Where the symbols take the points:
fm: j>hd, d>cn, z>pr, x>bd, p>ht, q>gs
lj: j>cl, d>lb, z>nr, x>bs, p>qq, q>lh
qd: j>pn, d>bs, z>lq, x>cr, p>nl, q>cz
rp: j>tg, d>tt, z>ff, x>bb, p>jt, q>mt
zb: j>zc, d>zn, z>cp, x>tp, p>pc, q>hd
cf: j>cd, d>ds, z>cl, x>zg, p>tn, q>sc
gb: j>sf, d>fr, z>jf, x>zz, p>lj, q>pn
dl: j>jd, d>mz, z>cn, x>gt, p>zb, q>bt
tp: j>dl, d>hd, z>dp, x>mn, p>cn, q>qj
cl: j>tn, d>qt, z>qq, x>gb, p>gp, q>fr
ls: j>ct, d>gm, z>zd, x>mm, p>zm, q>bh
nl: j>lh, d>jf, z>tt, x>jg, p>bc, q>tm
cz: j>zz, d>qd, z>gj, x>tt, p>tm, q>cr
cr: j>nr, d>cz, z>hr, x>rp, p>jg, q>tt
qq: j>gp, d>pm, z>qd, x>jf, p>pn, q>bz
zd: j>zm, d>tq, z>pz, x>jd, p>mc, q>rf
jq: j>bh, d>tl, z>mz, x>pz, p>rf, q>nq
zz: j>pm, d>pn, z>tm, x>bc, p>bs, q>nr
ff: j>jt, d>dn, z>jr, x>ct, p>sz, q>tc
qt: j>sl, d>hg, z>pm, x>fr, p>zg, q>cl
gp: j>hg, d>zg, z>pn, x>lj, p>rr, q>lb
sc: j>pr, d>cf, z>fr, x>gp, p>bm, q>zg
rc: j>rp, d>rm, z>ft, x>mq, p>ff, q>pp
tm: j>bs, d>nl, z>rp, x>dz, p>tg, q>jg
gt: j>tz, d>bt, z>gs, x>ht, p>tp, q>cp
ht: j>fp, d>cp, z>ds, x>fz, p>mn, q>dp
gm: j>tc, d>ft, z>tq, x>bh, p>qn, q>ls
pc: j>pz, d>tz, z>qj, x>cn, p>bt, q>fp
rf: j>jl, d>zd, z>zn, x>nh, p>qh, q>jd
dn: j>dz, d>hr, z>mq, x>tc, p>bb, q>ff
mn: j>gt, d>qj, z>sl, x>pr, p>gs, q>cd
jl: j>gm, d>zm, z>qh, x>jq, p>tq, q>tl
gj: j>tm, d>lq, z>rc, x>dn, p>rp, q>hr
tn: j>bd, d>sl, z>gp, x>sf, p>hg, q>bm
mc: j>qs, d>mm, z>nh, x>zc, p>jq, q>qh
fr: j>bm, d>cl, z>bz, x>pn, p>lb, q>gb
jf: j>lj, d>bz, z>cr, x>tm, p>nr, q>nl
fp: j>zn, d>pc, z>mn, x>fm, p>gt, q>cn
tt: j>bc, d>cr, z>dn, x>mt, p>dz, q>rp
zc: j>zd, d>qh, z>pc, x>dl, p>pz, q>mz
jr: j>sz, d>mq, z>bh, x>zm, p>gz, q>qn
mm: j>gn, d>bh, z>jd, x>qh, p>tl, q>mc
qn: j>gh, d>jr, z>mm, x>jl, p>gn, q>zm
tz: j>nq, d>nh, z>tp, x>fp, p>dl, q>pc
lq: j>nl, d>tg, z>rm, x>hr, p>tt, q>gj
sf: j>cf, d>bm, z>lj, x>pm, p>cl, q>rr
gz: j>pp, d>ct, z>jl, x>qs, p>gm, q>gn
tg: j>jf, d>bc, z>jt, x>gj, p>cr, q>lq
bs: j>gb, d>lh, z>tg, x>cz, p>jf, q>qd
bd: j>qj, d>gs, z>hg, x>cf, p>fz, q>ds
rm: j>tt, d>jt, z>gh, x>pp, p>dn, q>rc
pr: j>ht, d>cd, z>bm, x>hg, p>ds, q>lc
lb: j>qt, d>gp, z>zz, x>lh, p>pm, q>lj
pp: j>mt, d>rc, z>gm, x>jr, p>tc, q>mq
pm: j>zg, d>rr, z>bs, x>bz, p>gb, q>qq
tl: j>ls, d>jl, z>zc, x>nq, p>zd, q>jq
ds: j>mn, d>bd, z>qt, x>sc, p>sl, q>cf
ct: j>rc, d>tc, z>zm, x>gn, p>ft, q>gz
pn: j>rr, d>gb, z>nl, x>nr, p>lh, q>zz
cp: j>pc, d>gt, z>bd, x>dp, p>qj, q>ht
qj: j>bt, d>tp, z>fz, x>cd, p>fm, q>mn
bz: j>lb, d>qq, z>cz, x>nl, p>zz, q>jf
zn: j>qh, d>pz, z>gt, x>hd, p>tz, q>zb
jt: j>cr, d>dz, z>sz, x>rc, p>hr, q>rm
qs: j>jr, d>gn, z>jq, x>zd, p>bh, q>tq
zm: j>ft, d>qn, z>mc, x>tl, p>qs, q>jl
lc: j>dp, d>pr, z>sf, x>qt, p>cf, q>hg
hg: j>fz, d>lc, z>rr, x>cl, p>sc, q>qt
sz: j>hr, d>bb, z>gz, x>ft, p>pp, q>gh
bm: j>ds, d>tn, z>lb, x>rr, p>qt, q>sf
hd: j>mz, d>zb, z>ht, x>qj, p>fp, q>tp
fz: j>fm, d>dp, z>sc, x>tn, p>pr, q>sl
nq: j>mm, d>jq, z>dl, x>zn, p>jd, q>pz
cn: j>zb, d>fp, z>cd, x>gs, p>cp, q>fm
mt: j>lq, d>rp, z>tc, x>sz, p>rm, q>bb
tq: j>qn, d>qs, z>nq, x>rf, p>mm, q>zd
rr: j>sc, d>sf, z>lh, x>qq, p>fr, q>pm
bc: j>bz, d>nr, z>dz, x>lq, p>cz, q>tg
bh: j>gz, d>ls, z>rf, x>mc, p>jl, q>mm
pz: j>mc, d>nq, z>bt, x>zb, p>nh, q>zn
sl: j>gs, d>fz, z>zg, x>bm, p>lc, q>tn
gh: j>dn, d>sz, z>gn, x>gm, p>mq, q>ft
hr: j>jg, d>gj, z>pp, x>ff, p>mt, q>dn
lh: j>fr, d>lj, z>bc, x>qd, p>bz, q>bs
bt: j>nh, d>dl, z>fm, x>cp, p>hd, q>gt
ft: j>ff, d>gh, z>qs, x>ls, p>jr, q>gm
jd: j>tl, d>rf, z>zb, x>tz, p>zc, q>nh
nh: j>jq, d>jd, z>hd, x>pc, p>mz, q>tz
zg: j>lc, d>sc, z>gb, x>lb, p>sf, q>gp
tc: j>rm, d>ff, z>qn, x>gz, p>gh, q>ct
dp: j>cn, d>ht, z>cf, x>sl, p>cd, q>fz
cd: j>cp, d>mn, z>tn, x>lc, p>bd, q>pr
gn: j>mq, d>gz, z>tl, x>tq, p>ls, q>qs
bb: j>gj, d>mt, z>ct, x>gh, p>rc, q>sz
gs: j>tp, d>fm, z>lc, x>ds, p>dp, q>bd
dz: j>cz, d>jg, z>bb, x>rm, p>gj, q>jt
mq: j>bb, d>pp, z>ls, x>qn, p>ct, q>jr
jg: j>qd, d>tm, z>mt, x>jt, p>lq, q>dz
nr: j>qq, d>zz, z>jg, x>tg, p>qd, q>bc
qh: j>tq, d>mc, z>tz, x>mz, p>nq, q>zc
mz: j>rf, d>zc, z>fp, x>bt, p>zn, q>dl

The rows follow the links: the fewer symbols apart two points are, the more alike their rows tend to be.

Each row is also shifted at random along 9 hidden directions that mean nothing.

Known rows, each with its point:
-1026 16 -183 219 42 -192 546 29 84 235 -179 41 -17 34 137 -159 41 -208 120 168 -234 4 -193 -134 31 72 56 -199 -154 -43 259 -34 32 -192 -151 3 22 -355 -88 -285 -31 -164 -104: pn
-204 84 -174 -26 153 -42 98 -36 -35 -114 30 161 259 148 -120 -152 -31 -119 -107 98 -233 17 -13 -33 7 61 189 -52 18 136 -194 -114 -156 -140 73 -130 -27 -367 -55 -337 118 -73 -257: jg
379 -175 -169 115 24 -265 83 587 111 280 43 43 -44 -218 -96 -234 -162 -156 -188 234 -253 115 -73 -240 68 207 -85 -84 -71 29 832 149 311 -148 -238 -46 -38 -459 -105 126 -21 -202 -25: gb
207 122 119 -12 92 -109 394 -132 -36 18 17 18 16 -52 110 48 210 131 330 -151 167 -76 -20 187 -79 -192 133 -30 112 97 -182 -109 -106 138 313 46 102 -61 -56 -203 -11 233 10: bh
370 165 146 149 110 -411 59 -261 72 196 -40 -12 -161 374 486 -125 265 194 445 -104 190 -36 -128 151 -50 -154 61 -55 55 90 136 79 -90 180 283 119 222 -343 -162 104 -15 264 102: zd
504 248 -278 -33 147 -24 -68 240 -92 63 -68 118 74 50 341 -111 -18 -129 -65 107 -107 38 -77 -65 -117 85 275 48 3 123 91 13 48 -163 128 -137 -29 -68 -40 331 62 -81 -317: dz
573 -96 7 116 113 -371 518 309 -159 69 76 -103 -328 -578 -213 124 234 124 -304 -54 275 -39 446 -451 -266 212 -17 -240 93 55 -31 29 202 78 236 -6 290 -428 553 203 -312 176 123: qh
-33 -4 223 -136 43 31 -498 168 -88 40 193 -66 224 254 107 170 61 176 -185 -190 197 -70 255 -90 -76 46 -80 68 142 42 472 139 113 130 154 149 108 300 264 -132 -3 153 145: rf
81 41 -208 62 148 -215 594 202 16 95 -1 165 92 -178 45 -209 -1 -151 82 143 -238 46 -126 -33 -12 31 194 -80 -12 137 -23 -132 -33 -129 72 -112 -18 -518 -180 -146 49 -78 -233: cr
120 -96 -67 249 -26 -271 302 -313 242 218 -109 30 -50 391 139 -334 -83 -102 273 208 -228 59 -298 33 213 8 -101 -116 -170 -41 203 3 -147 -63 -248 5 -28 -550 -376 -368 66 -108 33: gp
-868 18 -2 44 -120 398 -327 -180 -224 -606 -294 -316 -4 -449 -1162 399 232 37 -361 -73 357 -113 358 -190 -175 46 -48 -364 -82 -278 -549 -13 81 -48 -35 -40 146 466 745 -399 -307 56 131: fp
-384 64 2 -256 147 175 144 45 -151 -87 240 168 301 -13 0 127 -30 -16 -207 -118 -83 -63 194 0 -73 10 184 142 170 183 -246 -154 -123 -29 230 -55 -65 115 118 -292 129 26 -203: ff
638 -326 247 -5 -13 -197 116 83 28 65 303 -70 44 -4 -168 37 -48 184 -284 -83 121 -18 360 -257 41 160 -291 -18 90 31 148 8 22 192 -29 110 103 -250 237 -313 -83 126 309: zb
-456 -216 111 23 -176 55 -510 -38 152 148 56 -64 -150 241 100 -25 -217 -21 -130 47 -105 59 -43 -41 178 72 -310 126 -94 -137 419 198 90 1 -369 106 -96 174 -93 251 45 -162 213: lc
472 78 27 -203 163 -60 207 9 -89 265 303 190 33 242 788 17 -80 41 -94 -111 -54 -19 149 -50 -81 74 134 293 175 230 -56 -57 -133 45 263 7 -34 14 -24 251 148 58 -153: tc
-51 -158 251 -188 -64 123 -236 50 -67 -119 215 -52 -260 -443 -454 261 14 192 -162 -216 195 -18 248 80 -59 -74 -130 126 172 11 -28 93 108 173 107 49 6 270 189 272 -57 138 189: nq
215 -436 350 -176 -116 102 382 366 10 407 429 -80 124 -159 116 260 -220 120 -336 -172 63 -68 388 -270 73 168 -388 171 117 -19 756 21 212 170 -165 225 -76 385 259 -469 -59 21 350: hd
174 166 74 -45 52 3 -276 371 -137 -47 -20 -81 165 -65 169 155 194 132 10 -151 267 -51 111 -34 -179 -36 85 -21 92 18 207 63 188 91 249 82 148 312 225 209 -91 178 36: tl
-14 -9 -175 23 -171 343 -118 199 -40 -57 -194 -118 89 -76 148 96 -173 -169 -209 120 -30 29 -14 -169 18 146 -88 33 -177 -212 -132 -33 114 -151 -338 -42 -139 524 132 242 -75 -228 -18: zg
-569 151 103 -257 0 305 -463 17 -103 -364 -8 39 -205 -607 -746 245 135 96 162 -212 133 -5 -85 475 -105 -348 201 111 194 60 -175 69 91 83 294 -67 -74 405 -67 372 55 136 -97: gm
-96 127 -248 108 -164 317 100 122 29 0 -447 -133 -127 -404 -363 23 -12 -207 258 169 -39 22 -375 174 20 -120 84 -153 -217 -234 308 44 218 -203 -258 -85 -161 410 -137 -4 -102 -181 -120: rr
-215 -105 8 -9 -190 349 -15 -421 30 198 -98 -145 -215 198 25 150 -184 -89 -152 60 -10 -34 31 -90 100 102 -188 36 -155 -224 234 86 -22 -90 -343 34 -158 513 129 -240 -34 -183 85: cf
-129 141 37 101 95 -130 381 -281 -146 36 -127 -127 -217 -52 -45 176 329 110 28 -110 300 -123 223 -160 -220 14 103 -235 30 -21 -134 -5 -31 46 278 39 247 -59 428 -236 -209 206 44: jq
297 21 77 76 -190 179 -355 -762 53 176 -187 -206 -552 430 298 105 -39 60 55 -4 196 -21 -26 21 53 18 -194 75 -136 -222 1 203 -120 42 -208 53 -36 445 81 304 -65 -21 174: ht
323 35 -56 142 -186 130 -623 57 52 -245 -190 -138 365 545 582 -96 -119 -17 -23 93 67 49 -95 -103 114 100 -194 52 -211 -218 -533 -67 -82 7 -320 51 -3 357 -37 384 -16 -100 133: ds
-268 274 -355 226 -24 66 9 -97 -69 294 -419 -126 -162 412 805 -30 25 -237 -57 207 -16 -14 -121 -323 -104 234 99 -117 -269 -205 216 107 73 -283 -207 -25 27 284 202 335 -118 -230 -173: lb
-593 208 127 -84 159 -96 80 -165 -53 278 122 98 123 504 780 52 141 82 189 -182 47 -98 -3 75 -82 -86 155 133 133 153 196 -3 -127 71 317 138 91 111 -32 -79 117 140 -73: gz
-32 217 -295 -46 -48 415 -539 373 -91 -85 -267 -57 403 141 10 24 -116 -222 -175 154 -90 12 -135 -65 -25 108 139 -24 -147 -131 425 62 194 -266 -202 -89 -143 588 86 -86 31 -229 -248: lh
87 -58 -104 193 -96 -75 -421 353 45 214 -211 -197 -177 -15 -124 -42 -5 -73 -172 159 38 42 -28 -267 -10 189 -163 -191 -167 -189 961 315 396 -121 -287 52 71 65 186 174 -172 -128 119: sl
107 -143 267 -52 -107 -45 -618 -161 77 73 86 -111 -623 -255 -538 121 50 202 29 -131 189 26 24 203 14 -136 -198 57 101 -39 613 373 209 177 13 77 19 92 -11 448 -53 129 264: tz
-419 -123 -6 -91 58 -102 -42 -237 166 19 185 239 -170 -5 -355 -227 -175 -80 62 85 -375 100 -198 268 185 -106 39 135 68 165 47 40 -146 -44 -46 -109 -174 -503 -456 -22 239 -114 -129: cz
-314 -3 -66 -39 -233 559 -465 -399 -34 -326 -218 -168 75 176 -316 171 -167 -95 -197 55 41 -16 15 14 95 39 -125 12 -175 -279 -472 -31 -115 -103 -352 -52 -171 679 159 -176 -15 -176 27: tn

From each start, follow one symbol. Which point do you reach?
Answer with the point's name.
start 105 124 -129 -171 202 -20 290 -297 -213 273 159 109 -550 -139 227 162 27 -27 -367 -45 9 -40 323 -224 -242 179 223 115 145 184 -34 90 -54 -97 292 -126 12 -65 361 386 -12 0 -253
z	gz
start 142 -122 46 128 -84 33 -355 77 -21 -122 -99 -230 150 86 -550 65 56 53 -282 54 167 -37 211 -271 -3 161 -195 -270 -84 -165 413 133 160 -1 -176 64 132 54 388 -529 -176 15 206
z	pr
start 729 64 -298 130 12 65 374 258 -18 28 -189 -23 501 185 136 -155 -101 -213 -97 239 -137 4 -59 -261 32 201 73 -181 -183 -63 100 -167 3 -214 -195 -93 -52 -57 48 -628 -29 -161 -176
z	nr
start -178 96 -314 22 140 22 -166 -57 -109 -43 -108 42 -83 8 -451 -67 -16 -186 -416 205 -172 19 123 -271 -93 237 185 -189 -53 39 254 122 44 -280 -13 -191 4 -280 277 -200 -8 -164 -284
p	bc
start -101 -110 24 150 -212 144 -270 -150 96 -457 -249 -173 8 -229 -776 -3 27 16 122 69 86 42 -128 159 122 -126 -158 -191 -150 -233 -471 -47 -14 32 -253 -29 -17 51 -57 -130 -99 -22 182
d	gs
start -58 75 -41 -139 132 -120 -548 238 27 -295 195 251 301 131 41 -212 -78 7 -13 0 -215 100 -110 203 48 -82 148 193 135 224 -375 -55 -113 19 160 -95 -44 -332 -340 417 253 -8 -182
j	jg
start -145 -11 -177 25 40 -67 -185 290 43 -34 28 113 223 155 215 -190 -154 -151 -161 158 -262 90 -81 -121 67 141 21 48 -60 47 -15 -23 5 -138 -148 -70 -66 -215 -136 204 106 -189 -143
p	jf
start 61 206 -19 -21 225 -145 607 50 -217 393 95 8 195 345 887 139 183 33 -137 -115 154 -158 315 -376 -251 191 178 -28 92 131 218 -84 -34 -15 342 97 194 71 437 -335 -79 143 -108
p	gn
start 404 -121 -178 -49 165 -132 316 -89 -2 18 178 181 -20 -106 -526 -186 -138 -128 -317 170 -288 54 124 -148 38 172 102 -82 51 189 63 -34 -109 -147 15 -195 -73 -670 7 -466 93 -112 -221
q	jg
start 514 -115 335 -173 -193 208 -133 401 77 64 169 -55 311 -42 426 160 -111 180 296 -236 173 -16 -91 283 113 -213 -208 302 93 -52 190 -62 124 264 -46 213 -110 702 -256 152 55 131 283
j	qh
start -1015 77 179 -128 41 -35 -88 47 -69 27 105 48 -295 -305 77 196 184 119 139 -238 116 -41 33 181 -137 -197 90 130 172 79 -32 78 92 121 283 80 67 175 24 560 -8 140 38
x	tl
start 28 -105 -175 21 -117 279 120 259 -52 51 -126 -116 94 -203 -209 89 -165 -182 -324 149 -76 3 85 -276 7 215 -88 -89 -141 -170 291 5 186 -192 -318 -46 -123 320 247 -233 -109 -226 -29
z	lj
start -245 -116 281 17 -18 -193 -226 -154 43 -20 159 -45 -58 220 118 42 97 210 42 -158 157 -25 140 8 19 -42 -182 33 80 18 -88 47 -62 217 79 149 151 -100 56 86 -17 165 271
z	hd
start -586 24 224 -147 56 76 -384 221 -102 -336 196 18 614 203 -28 143 113 170 -94 -231 148 -80 218 25 -44 -61 0 39 160 76 -322 -125 -61 162 218 122 125 205 178 -313 44 191 107
p	tl
start 259 154 8 42 221 -347 334 167 -38 -28 88 137 363 176 357 -157 199 83 215 -65 20 -36 -9 19 -84 -64 201 -62 115 217 -232 -178 -128 76 358 22 182 -476 -94 -196 47 198 -96
q	gm
